Here is a tiny trained network, its code and every weight. The questions are about switching its units off for an input and a class, where a switched-off unit gives its printed mean instead of its output.

import numpy as np


def w(rows, s, z=0):
    codes = np.array(rows[::2]) - 128.0
    scale = np.full(codes.shape[1], s)
    scale[-1] = z or s
    return codes * scale


def norm(h):
    return h / np.sqrt((h * h).mean(-1, keepdims=True) + 1e-5)


def f(y):
    return y / 2 * (1 + np.tanh(0.7978845608 * (y + 0.044715 * y**3)))


def log_softmax(a):
    a = a - a.max(-1, keepdims=True)
    return a - np.log(np.exp(a).sum(-1, keepdims=True))


def net(x, mask):
    res = np.array(x, float).reshape(1, 5) / 4 @ E
    u = 0
    for l in range(2):
        y = f(norm(res) @ A[l][:, :-1].T + A[l][:, -1])
        res = res + np.where(mask[u : u + 7], y, B[l][:, -1]) @ B[l][:, :-1]
        u += 7
    return log_softmax(norm(res)[-1] @ U[:, :-1].T + U[:, -1])


A, B = {}, {}
E = w([
[131,124,141,124,131,113,125,129,139,128,141,120],'x0',
[135,116,58,157,76,106,250,208,118,157,193,116],'x1',
[221,179,114,127,128,99,68,151,158,203,132,241],'x2',
[98,93,84,60,132,55,107,113,38,94,193,214],'x3',
[130,129,133,124,127,125,128,127,128,130,131,125],'x4',
],0.0017)
A[0] = w([
[104,147,101,178,35,91,219,187,72,149,208,130,168],'0.n0',
[167,154,102,175,107,121,177,179,140,176,133,145,76],'0.n1',
[136,113,204,113,129,54,67,39,115,124,151,151,167],'0.n2',
[179,119,82,95,157,72,71,141,110,187,156,253,1],'0.n3',
[233,234,141,155,96,166,76,159,190,225,118,172,104],'0.n4',
[126,146,87,108,138,205,133,87,120,133,81,92,153],'0.n5',
[66,89,88,62,143,106,106,101,58,72,140,143,122],'0.n6',
],0.0027,0.0025)
B[0] = w([
[174,25,50,85,126,188,87,242,117,137,132,79,253],'0.n0',
[134,147,134,175,115,36,254,121,162,144,146,76,149],'0.n1',
[128,125,96,193,150,161,138,76,82,83,20,114,197],'0.n2',
[156,246,222,149,36,171,134,82,75,131,192,47,177],'0.n3',
[69,16,44,80,237,125,141,123,197,136,37,133,244],'0.n4',
[152,138,239,173,155,60,68,129,121,135,136,86,174],'0.n5',
[133,101,110,86,232,21,221,49,233,107,31,75,201],'0.n6',
],0.0021,0.0023)
A[1] = w([
[158,158,124,157,1,135,142,170,85,165,199,153,41],'1.n0',
[135,150,121,174,60,183,199,181,181,189,147,98,37],'1.n1',
[147,157,110,115,46,129,164,160,52,142,190,138,87],'1.n2',
[120,218,195,115,121,150,46,82,82,98,142,171,1],'1.n3',
[74,124,217,129,137,125,111,85,138,103,108,104,68],'1.n4',
[85,181,221,170,156,187,77,103,184,164,95,111,90],'1.n5',
[107,88,166,217,105,178,105,153,127,122,116,34,153],'1.n6',
],0.0039,0.00067)
B[1] = w([
[30,190,186,147,164,106,80,35,121,107,93,194,160],'1.n0',
[174,104,226,175,143,65,144,57,98,120,56,104,224],'1.n1',
[108,172,142,144,176,166,30,95,147,135,179,158,160],'1.n2',
[231,108,144,109,3,100,194,154,143,205,166,6,179],'1.n3',
[68,210,95,183,129,105,200,130,154,132,124,208,209],'1.n4',
[70,126,63,73,151,180,125,189,123,89,208,183,252],'1.n5',
[158,183,186,126,25,131,78,133,82,110,192,162,249],'1.n6',
],0.0033,0.0031)
U = w([
[43,234,138,115,59,200,141,186,132,55,221,178,163],'0',
[103,132,57,72,211,218,67,178,208,158,67,204,116],'1',
[60,144,128,102,180,76,188,23,106,59,4,103,44],'2',
[244,189,96,44,3,101,137,74,112,205,144,84,193],'3',
[172,108,255,203,38,122,128,156,56,107,141,52,107],'4',
[201,60,143,187,182,68,191,168,180,226,44,121,45],'5',
[94,29,32,73,157,115,151,219,75,97,208,79,107],'6',
[96,181,144,157,195,75,18,63,67,174,186,234,254],'7',
],0.0096,0.00058)

Each question gives the input, the list of numbers given to net, and the class t.
The units are the neurons (one row each of A and B). Each row of codes is followed by its name. A weight is (code - 128) times the scale printed after its matrix; where a second scale follows, it is the last column's (A, B and U).
mask holds one flag per neuron, layer by layer. A switched-off neuron (its flag False) gives its mean, the last column of its row in B, instead of its output. The means were averaged over made-up inputs and are rounded, as every weight is.
A unit's drop is (log p(t) with every unit on - log p(t) with that unit switched off) / (log p(t) with every unit on - log p(t) with every unit switched off).
The circuit of an input: a set's keep is (log p(t) with only the set's units on - log p(t) with every unit switched off) / (log p(t) with every unit on - log p(t) with every unit switched off). Starting from the 12 units with the biggest drops (on a tie, the unit counted first), units are removed one at a time, each time the one whose removal leaves the highest keep (on an exact tie, the one counted first), for as long as the keep stays at least 0.8.
units of the circuit, in order: the units of the circuit, biggest drop first
unit that matters most: the unit with the biggest drop
top k neurons: the k neurons with the biggest drops, biggest first
top k neurons in layer l: the k neurons of layer l with the biggest drops, biggest first
input [-2,7,8,0,2], class 5: unit that matters most -> 0.n4
input [3,-3,8,6,8], class 3: units of the circuit, in order -> [1.n3 0.n3]
input [-4,4,8,0,3], class 5: units of the circuit, in order -> [0.n4 1.n5]
input [0,8,0,-1,7], class 4: top 2 neurons -> [1.n1 0.n4]
input [6,-5,6,0,-3], class 1: top 3 neurons -> [0.n4 1.n6 1.n5]
input [-5,8,2,4,4], class 7: units of the circuit, in order -> [1.n0 1.n2]
input [5,-6,0,-2,3], class 0: top 2 neurons -> [1.n5 0.n6]
input [6,5,3,-1,-8], class 5: top 2 neurons -> [0.n4 1.n1]
input [3,5,1,2,-6], class 7: top 2 neurons -> [0.n4 1.n0]
input [-8,0,-7,8,5], class 2: top 4 neurons -> [0.n6 1.n5 1.n3 1.n6]
input [-2,1,-7,-1,6], class 4: top 4 neurons in layer 1 -> [1.n5 1.n6 1.n0 1.n2]
input [4,0,1,-7,-1], class 1: units of the circuit, in order -> [0.n4 1.n5]
input [1,-8,0,-2,5], class 0: top 3 neurons in layer 0 -> [0.n6 0.n0 0.n4]
input [-4,-4,-2,0,-3], class 0: unit that matters most -> 0.n4
input [-8,-6,1,8,1], class 3: top 2 neurons -> [1.n3 0.n4]
input [2,2,8,0,8], class 5: top 2 neurons in layer 1 -> [1.n5 1.n6]
input [8,-3,2,0,1], class 1: top 3 neurons -> [0.n4 1.n6 0.n2]
input [-1,5,2,2,4], class 7: top 2 neurons -> [1.n0 1.n2]
input [6,-8,8,5,-3], class 3: top 2 neurons -> [1.n3 0.n3]
input [2,4,0,0,-2], class 4: top 4 neurons in layer 0 -> [0.n4 0.n0 0.n6 0.n1]
input [-4,6,5,1,4], class 7: top 2 neurons -> [1.n0 0.n6]
